Below is a small trained network, with its code and all its weights. Each question gives an input and a target symbol and asks what happens when units are switched off, that is, made to give their printed mean instead of their output.

import numpy as np


def w(rows, s, z=0):
    codes = np.array(rows[::2]) - 128.0
    scale = np.full(codes.shape[1], s)
    scale[-1] = z or s
    return codes * scale


def norm(h):
    return h / np.sqrt((h * h).mean(-1, keepdims=True) + 1e-5)


def softmax(a):
    e = np.exp(a - a.max(-1, keepdims=True))
    return e / e.sum(-1, keepdims=True)


def log_softmax(a):
    a = a - a.max(-1, keepdims=True)
    return a - np.log(np.exp(a).sum(-1, keepdims=True))


def net(x, mask):
    ids = ['ΛΣβζθπω'.index(c) for c in x.split()]
    T = len(ids)
    res = E[ids] + P[:T]
    u = 0
    for l in range(2):
        r = norm(res)
        for j in range(3):
            rows = slice(3 * j, 3 * j + 3)
            q, k, v = (r @ M[l][rows].T for M in (Q, K, V))
            z = softmax(np.where(np.tri(T) > 0, q @ k.T / 3**0.5, -1e9)) @ v
            o = O[l][rows]
            res = res + np.where(mask[u + j], z, o[:, -1]) @ o[:, :-1]
        u += 3
    return log_softmax(norm(res)[-1] @ U[:, :-1].T + U[:, -1])


Q, K, V, O = {}, {}, {}, {}
E = w([
[195,199,165],'Λ',
[215,143,214],'Σ',
[115,2,26],'β',
[136,101,67],'ζ',
[54,121,68],'θ',
[241,157,122],'π',
[248,87,90],'ω',
],0.0068)
P = w([
[159,114,97],'0',
[63,247,173],'1',
[175,95,70],'2',
[98,61,203],'3',
[55,231,129],'4',
[163,97,70],'5',
],0.014)
Q[0] = w([
[248,79,163],'0.h0',
[94,29,126],'0.h0',
[150,73,116],'0.h0',
[125,101,74],'0.h1',
[111,116,107],'0.h1',
[105,68,106],'0.h1',
[39,187,124],'0.h2',
[214,102,61],'0.h2',
[108,136,111],'0.h2',
],0.012)
K[0] = w([
[232,98,118],'0.h0',
[174,11,134],'0.h0',
[107,156,119],'0.h0',
[39,124,59],'0.h1',
[112,157,124],'0.h1',
[71,153,143],'0.h1',
[146,87,91],'0.h2',
[65,230,166],'0.h2',
[120,96,103],'0.h2',
],0.012)
V[0] = w([
[45,125,71],'0.h0',
[23,178,146],'0.h0',
[130,77,53],'0.h0',
[145,155,161],'0.h1',
[68,131,26],'0.h1',
[89,253,36],'0.h1',
[169,75,168],'0.h2',
[125,113,213],'0.h2',
[129,255,189],'0.h2',
],0.0084)
O[0] = w([
[251,168,174,146],'0.h0',
[148,143,186,28],'0.h0',
[187,88,75,231],'0.h0',
[136,33,103,96],'0.h1',
[138,141,4,232],'0.h1',
[137,255,119,244],'0.h1',
[145,185,246,75],'0.h2',
[153,58,129,3],'0.h2',
[204,101,70,96],'0.h2',
],0.0061,0.0025)
Q[1] = w([
[139,212,160],'1.h0',
[93,231,99],'1.h0',
[61,66,61],'1.h0',
[132,74,171],'1.h1',
[140,228,213],'1.h1',
[177,113,106],'1.h1',
[98,160,117],'1.h2',
[4,27,210],'1.h2',
[75,128,66],'1.h2',
],0.011)
K[1] = w([
[63,107,164],'1.h0',
[45,86,157],'1.h0',
[196,95,124],'1.h0',
[140,163,93],'1.h1',
[79,3,148],'1.h1',
[176,102,128],'1.h1',
[150,212,26],'1.h2',
[231,163,143],'1.h2',
[42,148,81],'1.h2',
],0.012)
V[1] = w([
[97,78,51],'1.h0',
[190,118,124],'1.h0',
[208,48,98],'1.h0',
[133,87,102],'1.h1',
[13,160,216],'1.h1',
[60,124,6],'1.h1',
[113,113,64],'1.h2',
[163,166,69],'1.h2',
[73,158,168],'1.h2',
],0.015)
O[1] = w([
[36,138,198,242],'1.h0',
[127,198,167,146],'1.h0',
[112,210,156,188],'1.h0',
[118,164,86,143],'1.h1',
[150,9,140,80],'1.h1',
[55,116,151,254],'1.h1',
[153,123,177,213],'1.h2',
[152,85,158,210],'1.h2',
[119,121,77,80],'1.h2',
],0.011,0.0056)
U = w([
[16,233,195,132],'Λ',
[69,77,205,80],'Σ',
[128,39,93,139],'β',
[233,186,106,71],'ζ',
[72,187,2,112],'θ',
[233,180,129,119],'π',
[245,242,143,5],'ω',
],0.0086,0.0018)

Each question gives the input, a string of symbols that net reads in full, and the target symbol t.
The units are the heads (3 rows each of Q, K, V and O). Each row of codes is followed by its name. A weight is (code - 128) times the scale printed after its matrix; where a second scale follows, it is the last column's (O and U).
mask holds one flag per head, layer by layer. A switched-off head (its flag False) gives its mean, the last column of its rows in O, instead of its output. The means were averaged over made-up inputs and are rounded, as every weight is.
A unit's drop is (log p(t) with every unit on - log p(t) with that unit switched off) / (log p(t) with every unit on - log p(t) with every unit switched off).
The circuit of an input: a set's keep is (log p(t) with only the set's units on - log p(t) with every unit switched off) / (log p(t) with every unit on - log p(t) with every unit switched off). Starting from all 6 units, units are removed one at a time, each time the one whose removal leaves the highest keep (on an exact tie, the one counted first), for as long as the keep stays at least 0.8.
units of the circuit, in order: the units of the circuit, biggest drop first
most important unit: the unit with the biggest drop
which heads matter: for each layer, one digit per head in row order, 1 if its drop is at least 0.15 and else 0, layers parted by /
input θ ζ β ζ ω, target Σ: units of the circuit, in order	(0.h2 1.h1)
input ω π β θ β ω, target θ: units of the circuit, in order	(1.h2)
input ω β Λ β β Σ, target Σ: which heads matter	111 / 110
input β β β θ ζ, target β: units of the circuit, in order	(0.h2 1.h0 1.h1)
input ω π Σ ζ θ, target Σ: which heads matter	101 / 110
input π Σ β ζ Λ, target Σ: which heads matter	101 / 110
input β ζ ω π Λ, target ω: which heads matter	110 / 110
input β π θ ζ θ, target Σ: which heads matter	001 / 110
input β π β θ π, target β: units of the circuit, in order	(1.h1 1.h0)
input ω π Σ θ β, target β: units of the circuit, in order	(1.h0 0.h2)
input β θ ω θ ω, target β: units of the circuit, in order	(0.h2 1.h0)
input π ω β ζ ζ, target Σ: units of the circuit, in order	(0.h2 1.h1 0.h0 1.h0)
input ω ζ β θ θ, target β: which heads matter	001 / 110
input β β β ζ β, target Σ: which heads matter	111 / 110
input π Σ θ Σ π π, target θ: which heads matter	100 / 001
input β θ β π ζ, target ω: units of the circuit, in order	(0.h0 1.h0 0.h1)
input β β ω θ θ, target β: most important unit	0.h2
input ζ π θ ζ ω Λ, target θ: which heads matter	001 / 001
input β θ Σ π ζ, target ω: units of the circuit, in order	(0.h0 1.h1 1.h0 0.h1)
input β β Λ π π, target ω: most important unit	0.h0
input ζ θ π π π, target ω: units of the circuit, in order	(0.h0 1.h0)
input ω Λ β ζ π, target Σ: units of the circuit, in order	(0.h2 0.h0 1.h1 1.h0)
input β β π π θ, target ω: units of the circuit, in order	(0.h0 1.h1 1.h0 0.h2)
